The symbols move the objects like this.
Q177: ~>Q324, &>Q639, §>Q494
Q631: ~>Q173, &>Q151, §>Q915
Q107: ~>Q340, &>Q631, §>Q306
Q549: ~>Q123, &>Q849, §>Q711
Q969: ~>Q83, &>Q35, §>Q926
Q363: ~>Q235, &>Q123, §>Q549
Q281: ~>Q443, &>Q654, §>Q12
Q926: ~>Q35, &>Q230, §>Q774
Q520: ~>Q756, &>Q593, §>Q560
Q512: ~>Q640, &>Q855, §>Q633
Q479: ~>Q978, &>Q176, §>Q891
Q797: ~>Q711, &>Q824, §>Q554
Q445: ~>Q363, &>Q549, §>Q646
Q176: ~>Q496, &>Q445, §>Q34
Q240: ~>Q560, &>Q834, §>Q994
Q342: ~>Q646, &>Q797, §>Q425
Q35: ~>Q325, &>Q36, §>Q230
Q834: ~>Q38, &>Q44, §>Q446
Q652: ~>Q804, &>Q985, §>Q438
Q366: ~>Q860, &>Q294, §>Q455
Q654: ~>Q649, &>Q83, §>Q969
Q438: ~>Q985, &>Q204, §>Q986
Q633: ~>Q855, &>Q194, §>Q127
Q986: ~>Q204, &>Q588, §>Q963
Q83: ~>Q306, &>Q325, §>Q35
Q649: ~>Q107, &>Q306, §>Q83
Q593: ~>Q455, &>Q676, §>Q38
Q849: ~>Q994, &>Q804, §>Q652
Q754: ~>Q554, &>Q340, §>Q107
Q325: ~>Q915, &>Q686, §>Q36
Q44: ~>Q91, &>Q177, §>Q836
Q34: ~>Q445, &>Q646, §>Q342
Q38: ~>Q676, &>Q91, §>Q44
Q554: ~>Q824, &>Q873, §>Q340
Q443: ~>Q843, &>Q649, §>Q654
Q496: ~>Q165, &>Q363, §>Q445
Q774: ~>Q230, &>Q471, §>Q235
Q123: ~>Q240, &>Q994, §>Q849
Q843: ~>Q754, &>Q107, §>Q649
Q12: ~>Q654, &>Q969, §>Q324
Q306: ~>Q631, &>Q915, §>Q325
Q194: ~>Q425, &>Q754, §>Q843
Q873: ~>Q438, &>Q986, §>Q173
Q204: ~>Q479, &>Q891, §>Q588
Q588: ~>Q891, &>Q640, §>Q512
Q471: ~>Q520, &>Q560, §>Q240
Q230: ~>Q36, &>Q520, §>Q471
Q891: ~>Q176, &>Q34, §>Q640
Q985: ~>Q256, &>Q479, §>Q204
Q756: ~>Q366, &>Q455, §>Q593
Q494: ~>Q639, &>Q165, §>Q496
Q915: ~>Q151, &>Q962, §>Q686
Q640: ~>Q34, &>Q342, §>Q855
Q978: ~>Q494, &>Q496, §>Q176
Q686: ~>Q962, &>Q366, §>Q756
Q324: ~>Q969, &>Q926, §>Q639
Q836: ~>Q177, &>Q494, §>Q978
Q646: ~>Q549, &>Q711, §>Q797
Q151: ~>Q963, &>Q326, §>Q962
Q36: ~>Q686, &>Q756, §>Q520
Q455: ~>Q294, &>Q281, §>Q676
Q446: ~>Q44, &>Q836, §>Q256
Q860: ~>Q633, &>Q127, §>Q294
Q294: ~>Q127, &>Q443, §>Q281
Q425: ~>Q797, &>Q554, §>Q754
Q127: ~>Q194, &>Q843, §>Q443
Q560: ~>Q593, &>Q38, §>Q834
Q165: ~>Q774, &>Q235, §>Q363
Q962: ~>Q326, &>Q860, §>Q366
Q963: ~>Q588, &>Q512, §>Q326
Q235: ~>Q471, &>Q240, §>Q123
Q676: ~>Q281, &>Q12, §>Q91
Q824: ~>Q652, &>Q438, §>Q873
Q256: ~>Q836, &>Q978, §>Q479
Q855: ~>Q342, &>Q425, §>Q194
Q639: ~>Q926, &>Q774, §>Q165
Q91: ~>Q12, &>Q324, §>Q177
Q711: ~>Q849, &>Q652, §>Q824
Q804: ~>Q446, &>Q256, §>Q985
Q340: ~>Q873, &>Q173, §>Q631
Q326: ~>Q512, &>Q633, §>Q860
Q173: ~>Q986, &>Q963, §>Q151
Q994: ~>Q834, &>Q446, §>Q804

The rows follow the links: the fewer symbols apart two objects are, the more alike their rows tend to be.

Each row is also shifted at random along 5 hidden directions that mean nothing.

Some objects, each with a row of numbers:
Q646 -> [5,-7,-12,11,-35,22,15,4,-6,12,4,14,-2,1,26,31,-13,-24,31,-16,3,-13,18,17,2,-25,-6,25,-16,27,8,9,3,4,-1,11,-11,-21,-2,-10,22]
Q425 -> [-31,-24,-11,5,-11,-3,8,17,24,8,7,-4,17,3,10,9,14,16,6,-9,7,-17,0,-14,16,-32,10,8,-23,18,5,-12,-8,-12,16,23,0,17,15,6,11]
Q926 -> [-39,23,6,2,35,0,8,-19,-24,-8,-30,3,-7,-6,-14,3,0,-9,-5,19,-11,8,22,-7,7,20,-36,-6,6,-12,-17,-12,16,12,-27,-28,-11,-2,-28,18,-19]
Q123 -> [-5,20,-6,4,3,34,19,6,-39,-18,-16,12,-1,-21,-9,13,-22,-13,24,7,3,-21,-10,12,10,6,5,29,-5,-17,15,12,-11,12,-25,-18,-6,-18,-19,-11,-12]
Q326 -> [26,-10,-6,-16,-2,-5,-10,-1,15,-6,28,19,9,21,32,3,15,3,-13,-4,-16,45,2,-7,-14,0,2,-10,-14,27,-12,1,12,-18,26,17,10,8,17,-2,14]
Q633 -> [-29,-7,-9,-19,-7,3,-6,2,12,-12,24,38,10,17,42,16,12,3,-10,1,-6,39,-8,-3,0,-3,-7,-3,-23,30,-3,-1,1,-22,29,13,5,7,10,-8,4]
Q756 -> [-10,-3,21,-18,8,-27,-42,-11,21,-3,8,29,-6,5,15,-11,6,9,-33,24,7,21,-24,6,-17,16,-26,-29,20,-3,-12,-3,-10,-5,6,-6,-1,-13,-8,-9,-38]
Q494 -> [19,5,2,-17,-12,9,1,3,2,-9,-24,-22,-16,-24,-16,12,-6,4,4,13,25,-25,-12,29,33,1,-14,-5,5,-21,23,14,-30,14,-15,-13,7,-31,-13,-6,-32]
Q38 -> [8,35,14,5,16,7,2,-11,-34,5,-20,18,-5,-3,-11,-15,-5,-17,-1,1,-3,3,-6,-4,-13,33,-1,5,22,-24,-8,2,3,19,-24,-29,-11,3,-18,-2,-20]
Q194 -> [-21,-3,-11,-26,10,3,12,7,13,-17,13,12,13,13,22,17,26,5,-8,-4,-12,38,-3,-9,5,-5,-1,0,-25,23,-6,7,-7,-17,27,10,15,10,16,1,-4]
Q107 -> [2,-33,4,-5,21,-20,-31,1,29,-10,28,32,15,14,35,8,14,18,-25,18,-22,34,-4,-8,-19,-14,-25,-15,-13,33,-24,-12,2,-20,22,21,1,-2,5,0,-16]
Q676 -> [19,22,11,-11,-16,-21,-16,-11,-2,10,-25,-18,-21,4,-23,-30,-17,-2,-4,11,44,-14,1,-5,9,22,-4,-34,15,-24,2,-19,19,-13,-7,-12,6,3,-6,9,17]
Q985 -> [41,0,-4,10,-16,10,24,17,-3,15,-11,-37,3,-9,-25,7,-2,-13,27,-30,4,-35,6,8,-8,-29,27,22,1,-2,0,20,-15,21,-4,9,5,-12,15,-2,7]
Q443 -> [-16,27,9,-23,-3,-14,-4,9,2,11,-29,30,11,14,14,-11,19,-1,-3,2,32,1,-14,-33,10,8,-4,-12,-15,4,-17,-16,-3,-14,14,-6,1,20,1,9,-18]
Q256 -> [-1,-14,-10,16,13,25,13,4,-9,-18,16,-18,0,-27,-15,3,-3,19,2,2,-24,-11,-16,20,21,5,17,21,7,-25,33,15,-20,14,-17,-8,-1,1,-5,-13,-12]
Q860 -> [4,12,9,-12,-4,-21,-15,23,5,5,-9,16,16,12,-5,-29,-6,10,1,-1,36,-22,-24,-40,-18,-6,26,-11,-12,-1,-22,-19,2,-25,22,12,13,14,17,4,6]
Q36 -> [-45,20,22,-3,50,-25,-12,-3,-19,-9,-22,13,4,-1,-33,-15,-16,-9,-5,9,-9,-1,1,-28,-65,1,-9,-6,18,-9,-56,-1,7,8,-4,-13,2,-19,-5,14,-25]
Q520 -> [35,31,19,-19,2,-13,-19,-1,-8,7,-40,25,-4,-1,-2,-8,1,-7,-3,19,32,-11,-14,-5,7,16,-24,-16,4,-15,-14,-7,-13,5,-15,-21,-5,-15,-19,5,-41]
Q549 -> [-37,-39,-11,18,-2,15,7,4,22,-11,28,-35,-7,-26,-10,10,4,32,-7,5,-13,-19,-13,30,39,-10,7,11,11,-15,49,10,-28,12,-8,4,-1,0,-1,-15,-11]
Q325 -> [-4,20,7,-29,8,-13,-2,-9,8,-2,-4,-2,-6,14,4,-15,29,2,-26,0,2,42,-10,-10,10,33,-2,-26,4,-8,-2,-1,3,-8,16,-12,12,25,7,4,-9]
Q281 -> [-34,23,15,-29,-11,-12,-23,0,3,-6,2,27,-7,4,6,-28,-2,7,-21,10,29,15,-43,-7,-6,35,14,-22,13,-20,10,-2,-13,-13,17,-13,10,8,4,-18,-18]
Q438 -> [13,-1,-21,0,-9,32,23,13,-14,-18,19,-1,9,-1,7,13,-13,-2,20,-12,-8,0,-1,7,6,-10,29,26,-22,10,17,13,1,-9,6,11,11,0,12,-12,29]
Q471 -> [-48,-9,7,14,36,3,-2,-25,-6,-10,8,-3,-14,-15,-6,3,9,5,-25,18,-39,24,8,17,-1,25,-31,-4,26,-16,6,4,2,24,-26,-24,-16,-4,-26,-1,-30]
Q306 -> [-25,16,5,-11,18,-24,3,9,-1,7,-26,0,12,13,-12,-14,10,3,-1,1,16,-6,11,-42,-3,-5,0,-12,-14,4,-33,-24,14,-16,11,3,6,21,7,28,6]
Q774 -> [-18,5,16,18,5,2,-15,-18,-13,9,5,15,-13,-6,2,-10,-10,-10,-8,8,-14,2,-7,18,-19,23,-13,0,33,-17,7,3,0,23,-21,-20,-20,-9,-21,-13,-19]
Q35 -> [2,2,16,5,10,-32,-28,-23,5,8,-5,-10,-13,8,-14,-21,-16,-8,-17,10,2,10,20,-4,-33,12,-22,-32,26,-4,-25,-15,31,-3,-3,-2,-4,-8,-5,13,15]
Q686 -> [29,18,6,-27,12,-18,-3,-9,11,5,-11,-5,-1,20,5,-12,40,0,-26,-2,-4,43,1,-13,8,26,-11,-25,1,-1,-13,-3,1,-5,12,-9,10,24,8,11,-16]
Q588 -> [12,-36,-16,21,-3,5,-1,12,16,-3,36,-7,13,2,9,3,-2,23,1,-6,-20,-5,4,-2,6,-23,19,11,-14,13,15,-8,4,-13,10,26,2,15,15,-2,27]
Q446 -> [-26,-1,-11,1,5,20,18,-13,-17,-21,-11,-23,-16,-21,-16,21,-17,-1,11,17,-2,-9,18,25,31,3,-23,6,-2,-11,24,7,0,10,-23,-15,-2,-20,-20,3,0]
Q824 -> [11,-39,-19,19,4,19,1,-9,10,-16,44,14,8,1,38,32,0,5,0,6,-46,28,24,21,6,-19,-17,17,-19,34,12,5,14,-8,2,18,-8,-7,-3,-6,18]
Q445 -> [10,-19,-7,22,7,9,19,10,0,4,5,-44,3,-19,-32,1,-1,11,10,-18,-18,-32,3,12,-2,-22,26,23,12,-13,11,17,-19,23,-11,5,3,-3,9,-3,-3]
Q654 -> [-36,24,12,-21,2,-13,-16,-6,-4,-3,0,28,-3,12,9,-19,1,-3,-19,5,10,24,-23,-13,-17,32,3,-16,12,-9,-8,-3,4,-10,13,-13,4,10,0,-8,-11]

Start, symbols taken left to right, then the object you end at.
Answer with the object's name.
[-21,2,-14,-15,1,4,21,-2,3,-6,10,-7,5,18,14,12,15,-5,0,-16,-13,33,21,-14,0,-6,5,2,-24,28,-11,3,19,-16,24,14,10,20,17,10,33]
& & § &: Q326
[-57,14,-9,-14,36,-16,26,-16,-2,-8,-19,-36,-3,12,-24,-10,28,4,-15,0,-14,31,36,-34,14,14,-14,-20,-10,2,-20,-17,29,-11,9,-6,11,38,6,35,21]
& ~ & &: Q631
[-1,-1,13,16,-16,-3,-18,-18,-2,15,10,-1,-20,-5,-2,-21,-15,-6,-10,2,1,-2,-10,26,-8,27,-3,-9,38,-24,23,3,4,16,-18,-15,-13,-5,-13,-16,-2]
& & § &: Q834
[35,13,11,-2,13,-15,-14,-24,-5,8,-27,5,-12,4,3,1,9,-11,-11,20,0,13,20,4,12,20,-44,-20,8,-5,-14,-11,14,8,-21,-18,-10,-6,-24,16,-21]
§ & & &: Q91
[-30,-4,5,6,-7,5,-2,-10,-2,-2,-14,-5,-18,-19,-6,17,-20,-7,10,16,14,-24,8,29,11,-7,-31,-1,11,-6,12,6,-9,16,-22,-12,-9,-34,-24,-4,-15]
& ~: Q471
[-36,-7,5,-2,12,-16,-22,11,7,-6,13,39,16,12,16,-9,-11,9,-5,11,4,4,-10,-26,-29,-12,4,-3,-13,19,-25,-18,12,-25,22,16,2,3,7,3,5]
~ & ~: Q873
[-18,-23,-15,14,-11,12,28,0,9,4,4,-39,-5,-11,-8,26,0,-4,18,-14,-9,-14,29,20,16,-30,-4,15,-7,13,14,12,-1,11,-3,13,-2,-12,4,6,21]
§ § ~ §: Q588
[32,25,4,-10,23,-3,6,-16,-16,-3,-24,-20,-10,-2,-21,-10,15,-3,-11,8,-9,14,9,-1,16,31,-16,-15,13,-26,-3,0,4,14,-22,-27,1,10,-15,13,-19]
~ § &: Q230
[46,2,-13,8,16,26,21,-4,-20,-17,0,-37,-9,-18,-25,8,-2,3,6,0,-26,3,12,22,22,12,8,13,6,-19,20,16,-2,14,-24,-12,4,-3,-7,-2,2]
§ & § ~: Q804
[-17,13,14,-21,10,-22,-21,-6,5,-6,1,2,-9,5,-9,-26,-1,6,-26,9,7,21,-19,-5,-18,27,4,-28,20,-15,-10,-1,0,-8,10,-10,11,3,4,-4,-14]
& ~ ~: Q843
[-31,21,2,-27,-9,-18,-1,11,11,4,-23,6,6,11,1,-18,16,14,-9,7,43,-6,-16,-31,30,9,5,-20,-17,-7,2,-21,-3,-24,18,-2,11,29,8,13,0]
& & §: Q686
[-15,-33,-15,5,37,17,9,19,8,-33,29,8,25,-13,6,26,9,28,-3,8,-42,7,-10,0,0,-29,5,26,-25,16,-2,10,-22,-1,8,16,7,-7,6,-4,-25]
§ ~ §: Q554
[8,16,12,-3,-26,-17,-27,-18,-2,17,-22,17,-19,7,8,-16,-19,-13,-3,20,40,-11,5,2,14,21,-29,-29,11,-10,4,-24,23,-10,-12,-13,-11,-6,-20,5,10]
& § §: Q177
[-18,8,0,7,25,15,17,-8,-27,-11,-27,-4,-8,-19,-20,28,-18,-17,19,12,-16,-17,24,15,-8,-14,-32,17,0,-2,-16,10,-3,26,-30,-16,-8,-38,-24,10,-21]
& ~ ~: Q926
[22,-14,-12,28,-25,30,-3,-17,-9,-2,27,7,-14,-9,22,8,-17,-1,6,10,-14,2,6,37,29,17,-7,12,8,-7,48,0,12,5,-24,-5,-18,0,-19,-19,22]
& §: Q549
